Below are the code and all the weights of a small trained network. Each question names an input and a class and asks about switching units off, where a switched-off unit gives its printed mean instead of its output.

import numpy as np


def w(rows, s, z=0):
    codes = np.array(rows[::2]) - 128.0
    scale = np.full(codes.shape[1], s)
    scale[-1] = z or s
    return codes * scale


def f(y):
    return np.maximum(y, 0)


def log_softmax(a):
    a = a - a.max(-1, keepdims=True)
    return a - np.log(np.exp(a).sum(-1, keepdims=True))


def net(x, mask):
    res = np.array(x, float).reshape(1, 6) / 4 @ E
    y = f(res @ A[0][:, :-1].T + A[0][:, -1])
    res = res + np.where(mask, y, B[0][:, -1]) @ B[0][:, :-1]
    return log_softmax(res[-1] @ U[:, :-1].T + U[:, -1])


A, B = {}, {}
E = w([
[96,3,195,159,178,123,153],'x0',
[72,86,108,29,51,173,169],'x1',
[29,158,97,75,172,15,127],'x2',
[129,125,132,134,118,121,120],'x3',
[45,175,159,164,137,206,103],'x4',
[151,169,195,2,143,131,75],'x5',
],0.0095)
A[0] = w([
[239,84,103,93,99,63,147,178],'neuron 0',
[41,158,51,91,143,43,119,83],'neuron 1',
[165,225,31,136,123,182,116,69],'neuron 2',
[137,139,174,43,230,135,80,84],'neuron 3',
[101,97,204,166,164,104,132,77],'neuron 4',
[57,204,202,112,142,210,46,165],'neuron 5',
[151,234,63,109,92,122,77,99],'neuron 6',
[201,123,144,134,118,196,163,69],'neuron 7',
[167,111,176,45,112,128,82,101],'neuron 8',
[30,184,149,133,199,56,121,91],'neuron 9',
[108,106,11,193,142,128,214,22],'neuron 10',
[184,143,117,143,88,228,105,71],'neuron 11',
[49,105,100,78,33,201,161,170],'neuron 12',
[162,189,167,210,209,125,70,132],'neuron 13',
[83,142,55,188,111,164,122,121],'neuron 14',
[146,152,176,73,169,150,100,3],'neuron 15',
[90,175,135,173,99,148,84,162],'neuron 16',
[66,126,155,154,174,175,138,177],'neuron 17',
[152,153,114,150,239,130,92,63],'neuron 18',
[132,142,164,173,103,206,107,140],'neuron 19',
[184,156,161,187,165,95,73,20],'neuron 20',
[202,116,148,136,98,155,130,31],'neuron 21',
[95,101,69,174,135,131,165,98],'neuron 22',
[105,60,165,104,126,134,160,82],'neuron 23',
[129,61,236,138,171,122,132,47],'neuron 24',
[111,75,162,155,218,156,159,96],'neuron 25',
],0.011,0.0076)
B[0] = w([
[207,180,116,97,238,185,181,238],'neuron 0',
[80,97,204,149,171,225,191,219],'neuron 1',
[154,172,225,122,53,47,201,204],'neuron 2',
[142,45,121,126,94,132,36,202],'neuron 3',
[127,157,121,35,101,102,157,183],'neuron 4',
[217,127,109,130,169,140,147,234],'neuron 5',
[125,87,153,97,69,67,176,211],'neuron 6',
[1,118,185,152,143,176,153,197],'neuron 7',
[149,57,85,204,85,153,69,193],'neuron 8',
[91,100,178,146,162,195,160,219],'neuron 9',
[167,76,163,108,64,177,1,193],'neuron 10',
[65,76,157,93,153,163,157,215],'neuron 11',
[100,174,7,154,129,122,134,248],'neuron 12',
[72,107,2,144,98,152,140,240],'neuron 13',
[192,104,151,96,122,129,64,194],'neuron 14',
[138,50,168,155,62,126,25,153],'neuron 15',
[214,149,114,120,151,115,170,189],'neuron 16',
[225,196,153,102,176,79,118,205],'neuron 17',
[85,163,48,99,87,168,155,178],'neuron 18',
[99,95,151,150,202,144,148,215],'neuron 19',
[96,162,81,125,82,192,129,186],'neuron 20',
[60,139,198,185,170,129,125,171],'neuron 21',
[189,53,130,100,106,179,51,181],'neuron 22',
[116,218,102,99,96,70,159,177],'neuron 23',
[126,174,151,92,43,83,190,195],'neuron 24',
[146,122,172,78,78,83,186,199],'neuron 25',
],0.0076,0.012)
U = w([
[11,111,231,125,168,178,143,84],'0',
[109,150,197,78,35,51,166,94],'1',
[139,87,160,117,88,144,8,109],'2',
[47,152,21,112,113,136,128,110],'3',
[117,128,145,119,157,106,124,254],'4',
[190,147,144,98,219,122,139,112],'5',
[109,139,134,151,192,51,107,135],'6',
],0.012,0.02)

Each question gives the input, the list of numbers given to net, and the class t.
The units are the neurons (one row each of A and B). Each row of codes is followed by its name. A weight is (code - 128) times the scale printed after its matrix; where a second scale follows, it is the last column's (A, B and U).
mask holds one flag per neuron, in row order. A switched-off neuron (its flag False) gives its mean, the last column of its row in B, instead of its output. The means were averaged over made-up inputs and are rounded, as every weight is.
A unit's drop is (log p(t) with every unit on - log p(t) with that unit switched off) / (log p(t) with every unit on - log p(t) with every unit switched off).
The circuit of an input: a set's keep is (log p(t) with only the set's units on - log p(t) with every unit switched off) / (log p(t) with every unit on - log p(t) with every unit switched off). Starting from the 12 units with the biggest drops (on a tie, the unit counted first), units are removed one at a time, each time the one whose removal leaves the highest keep (on an exact tie, the one counted first), for as long as the keep stays at least 0.8.
circuit, biggest first: the units of the circuit, biggest drop first
k most important neurons: the k neurons with the biggest drops, biggest first
drop of u: that unit's drop, to one decimal
input [-2,-1,0,-2,-5,-3], class 5: circuit, biggest first : (neuron 0)
input [-4,-1,-7,7,-7,1], class 0: 3 most important neurons : (neuron 7; neuron 21; neuron 11)
input [7,8,1,7,2,-3], class 3: 2 most important neurons : (neuron 12; neuron 2)
input [-4,-3,-7,-5,0,-6], class 0: circuit, biggest first : (neuron 7; neuron 11)
input [-8,0,-5,7,8,6], class 1: 3 most important neurons : (neuron 2; neuron 6; neuron 0)
input [3,-3,-6,-5,-4,2], class 0: circuit, biggest first : (neuron 7; neuron 21)
input [-8,6,5,5,-3,0], class 1: 3 most important neurons : (neuron 6; neuron 2; neuron 13)
input [3,1,-2,3,-6,2], class 5: 2 most important neurons : (neuron 0; neuron 13)
input [-8,1,8,0,-4,-4], class 0: 2 most important neurons : (neuron 1; neuron 9)
input [0,-8,5,-7,-6,-7], class 3: 2 most important neurons : (neuron 13; neuron 18)
input [4,-5,4,0,-6,-6], class 2: 2 most important neurons : (neuron 10; neuron 22)
input [4,7,1,7,-7,3], class 3: circuit, biggest first : (neuron 12; neuron 2)
input [-5,7,2,-5,-5,6], class 3: 2 most important neurons : (neuron 12; neuron 10)
input [-7,6,1,-1,1,8], class 2: most important neuron : (neuron 8)
input [-1,-5,4,-5,-3,-2], class 3: circuit, biggest first : (neuron 13; neuron 18)
input [8,5,4,4,-5,-7], class 1: circuit, biggest first : (neuron 23; neuron 25)
input [6,3,-4,5,8,-2], class 5: circuit, biggest first : (neuron 17; neuron 5)
input [4,4,4,-7,5,6], class 4: drop of neuron 5 : 0.3
input [2,-1,7,4,8,4], class 5: drop of neuron 19 : 0.1
input [-2,4,-8,8,-5,1], class 0: circuit, biggest first : (neuron 7)
